Below is a small trained network, with its code and all its weights. Each question gives an input and a target symbol and asks what happens when units are switched off, that is, made to give their printed mean instead of their output.

import numpy as np


def w(rows, s, z=0):
    codes = np.array(rows[::2]) - 128.0
    scale = np.full(codes.shape[1], s)
    scale[-1] = z or s
    return codes * scale


def f(y):
    return np.maximum(y, 0)


def softmax(a):
    e = np.exp(a - a.max(-1, keepdims=True))
    return e / e.sum(-1, keepdims=True)


def log_softmax(a):
    a = a - a.max(-1, keepdims=True)
    return a - np.log(np.exp(a).sum(-1, keepdims=True))


def net(x, mask):
    ids = ['ΛΠαβζθξστ'.index(c) for c in x.split()]
    T = len(ids)
    res = E[ids] + P[:T]
    u = 0
    for l in range(2):
        r = res
        for j in range(2):
            rows = slice(2 * j, 2 * j + 2)
            q, k, v = (r @ M[l][rows].T for M in (Q, K, V))
            z = softmax(np.where(np.tri(T) > 0, q @ k.T / 2**0.5, -1e9)) @ v
            o = O[l][rows]
            res = res + np.where(mask[u + j], z, o[:, -1]) @ o[:, :-1]
        u += 2
        y = f(res @ A[l][:, :-1].T + A[l][:, -1])
        res = res + np.where(mask[u : u + 12], y, B[l][:, -1]) @ B[l][:, :-1]
        u += 12
    return log_softmax(res[-1] @ U[:, :-1].T + U[:, -1])


Q, K, V, O, A, B = {}, {}, {}, {}, {}, {}
E = w([
[133,173,120],'Λ',
[70,159,125],'Π',
[110,212,185],'α',
[104,141,151],'β',
[154,67,166],'ζ',
[185,160,117],'θ',
[116,77,87],'ξ',
[143,128,168],'σ',
[180,68,249],'τ',
],0.019)
P = w([
[203,188,127],'0',
[142,141,23],'1',
[73,189,208],'2',
[66,146,185],'3',
[78,116,182],'4',
[54,112,153],'5',
[2,117,94],'6',
[47,86,122],'7',
],0.0042)
Q[0] = w([
[183,125,131],'0.h1',
[194,101,196],'0.h1',
[254,130,142],'0.h2',
[196,122,86],'0.h2',
],0.0057)
K[0] = w([
[54,170,180],'0.h1',
[116,211,2],'0.h1',
[60,221,68],'0.h2',
[180,145,89],'0.h2',
],0.0054)
V[0] = w([
[124,70,67],'0.h1',
[136,85,128],'0.h1',
[145,47,91],'0.h2',
[2,165,82],'0.h2',
],0.0092)
O[0] = w([
[78,65,35,3],'0.h1',
[218,74,96,92],'0.h1',
[201,7,199,18],'0.h2',
[255,126,43,102],'0.h2',
],0.0056,0.0037)
A[0] = w([
[129,96,233,50],'0.n1',
[49,131,113,113],'0.n2',
[106,5,129,222],'0.n3',
[247,151,133,60],'0.n4',
[180,129,242,154],'0.n5',
[117,174,81,2],'0.n6',
[120,203,54,155],'0.n7',
[124,190,253,166],'0.n8',
[40,187,64,177],'0.n9',
[200,159,174,233],'0.n10',
[50,51,165,152],'0.n11',
[173,204,142,195],'0.n12',
],0.0081,0.0023)
B[0] = w([
[98,34,170,182],'0.n1',
[54,76,193,163],'0.n2',
[162,186,74,153],'0.n3',
[160,39,204,141],'0.n4',
[179,168,2,197],'0.n5',
[181,129,71,142],'0.n6',
[54,125,73,176],'0.n7',
[208,104,97,245],'0.n8',
[79,112,173,205],'0.n9',
[155,49,66,177],'0.n10',
[114,175,167,170],'0.n11',
[67,114,66,180],'0.n12',
],0.0054,0.011)
Q[1] = w([
[139,38,2],'1.h1',
[110,98,208],'1.h1',
[121,95,84],'1.h2',
[130,54,152],'1.h2',
],0.0074)
K[1] = w([
[169,154,87],'1.h1',
[2,217,140],'1.h1',
[161,191,92],'1.h2',
[40,227,134],'1.h2',
],0.0067)
V[1] = w([
[222,245,103],'1.h1',
[30,173,161],'1.h1',
[139,155,109],'1.h2',
[190,151,141],'1.h2',
],0.011)
O[1] = w([
[98,131,152,73],'1.h1',
[210,148,143,254],'1.h1',
[137,126,167,139],'1.h2',
[6,95,197,78],'1.h2',
],0.013,0.005)
A[1] = w([
[107,129,46,60],'1.n1',
[184,106,98,168],'1.n2',
[229,33,65,149],'1.n3',
[136,188,1,253],'1.n4',
[119,174,155,183],'1.n5',
[186,158,161,103],'1.n6',
[132,123,194,152],'1.n7',
[190,19,152,74],'1.n8',
[118,99,230,138],'1.n9',
[60,107,165,223],'1.n10',
[19,228,128,60],'1.n11',
[169,122,91,63],'1.n12',
],0.0086,0.0028)
B[1] = w([
[84,66,162,151],'1.n1',
[73,240,172,207],'1.n2',
[26,136,132,254],'1.n3',
[129,253,88,238],'1.n4',
[232,86,218,172],'1.n5',
[212,81,119,206],'1.n6',
[180,37,96,152],'1.n7',
[57,30,97,206],'1.n8',
[188,54,201,153],'1.n9',
[86,58,18,174],'1.n10',
[97,129,172,195],'1.n11',
[107,77,135,172],'1.n12',
],0.0045,0.0085)
U = w([
[76,123,155,74],'Λ',
[162,122,147,254],'Π',
[82,152,208,84],'α',
[135,81,166,148],'β',
[101,111,170,70],'ζ',
[116,102,63,28],'θ',
[177,118,10,161],'ξ',
[131,111,110,41],'σ',
[175,29,59,65],'τ',
],0.012,0.0027)

Each question gives the input, a string of symbols that net reads in full, and the target symbol t.
The units are the heads (2 rows each of Q, K, V and O) and the neurons (one row each of A and B). Each row of codes is followed by its name. A weight is (code - 128) times the scale printed after its matrix; where a second scale follows, it is the last column's (O, A, B and U).
mask holds one flag per unit, layer by layer, with each layer's heads first. A switched-off unit (its flag False) gives its mean, the last column of its rows in O or B, instead of its output. The means were averaged over made-up inputs and are rounded, as every weight is.
A unit's drop is (log p(t) with every unit on - log p(t) with that unit switched off) / (log p(t) with every unit on - log p(t) with every unit switched off).
k most important neurons: the k neurons with the biggest drops, biggest first
k most important neurons of layer l: the k neurons of layer l with the biggest drops, biggest first
heads that matter: for each layer, one digit per head in row order, 1 if its drop is at least 0.15 and else 0, layers parted by /
drop when u is switched off: that unit's drop, to one decimal
input θ Π Π Π Λ α τ, target τ: most important neuron of layer 1 -> (1.n8)
input Π ξ Π Π Π Π, target ξ: 2 most important neurons -> (0.n8, 0.n5)
input τ Π τ, target ξ: 3 most important neurons of layer 0 -> (0.n5, 0.n1, 0.n2)
input θ Π α Λ Λ α Λ, target α: 2 most important neurons of layer 0 -> (0.n1, 0.n8)
input Π Π ξ Λ Π Π β, target ξ: heads that matter -> 10 / 01
input α α Λ Π, target α: heads that matter -> 11 / 00
input β Π Π α τ θ, target θ: heads that matter -> 01 / 10
input Π Π β Π β, target ξ: heads that matter -> 00 / 01
input Π α Π Π Π α, target ξ: heads that matter -> 00 / 00
input ξ α Λ τ Π τ τ β, target Π: heads that matter -> 01 / 10
input ζ Π ξ τ σ Π Π τ, target ξ: heads that matter -> 00 / 01
input Π α α Π α, target ξ: 2 most important neurons of layer 0 -> (0.n12, 0.n7)
input α ζ τ Λ, target Λ: 2 most important neurons of layer 0 -> (0.n8, 0.n1)
input Π Λ Π Π, target ξ: 2 most important neurons of layer 1 -> (1.n4, 1.n3)
input σ τ Λ, target Λ: heads that matter -> 00 / 11
input α ζ τ, target τ: 2 most important neurons of layer 1 -> (1.n7, 1.n8)
input Π τ Π, target Π: drop when 0.n4 is switched off -> 0.0
input β Π ξ Π τ Π Π, target Π: drop when 0.n1 is switched off -> 0.1
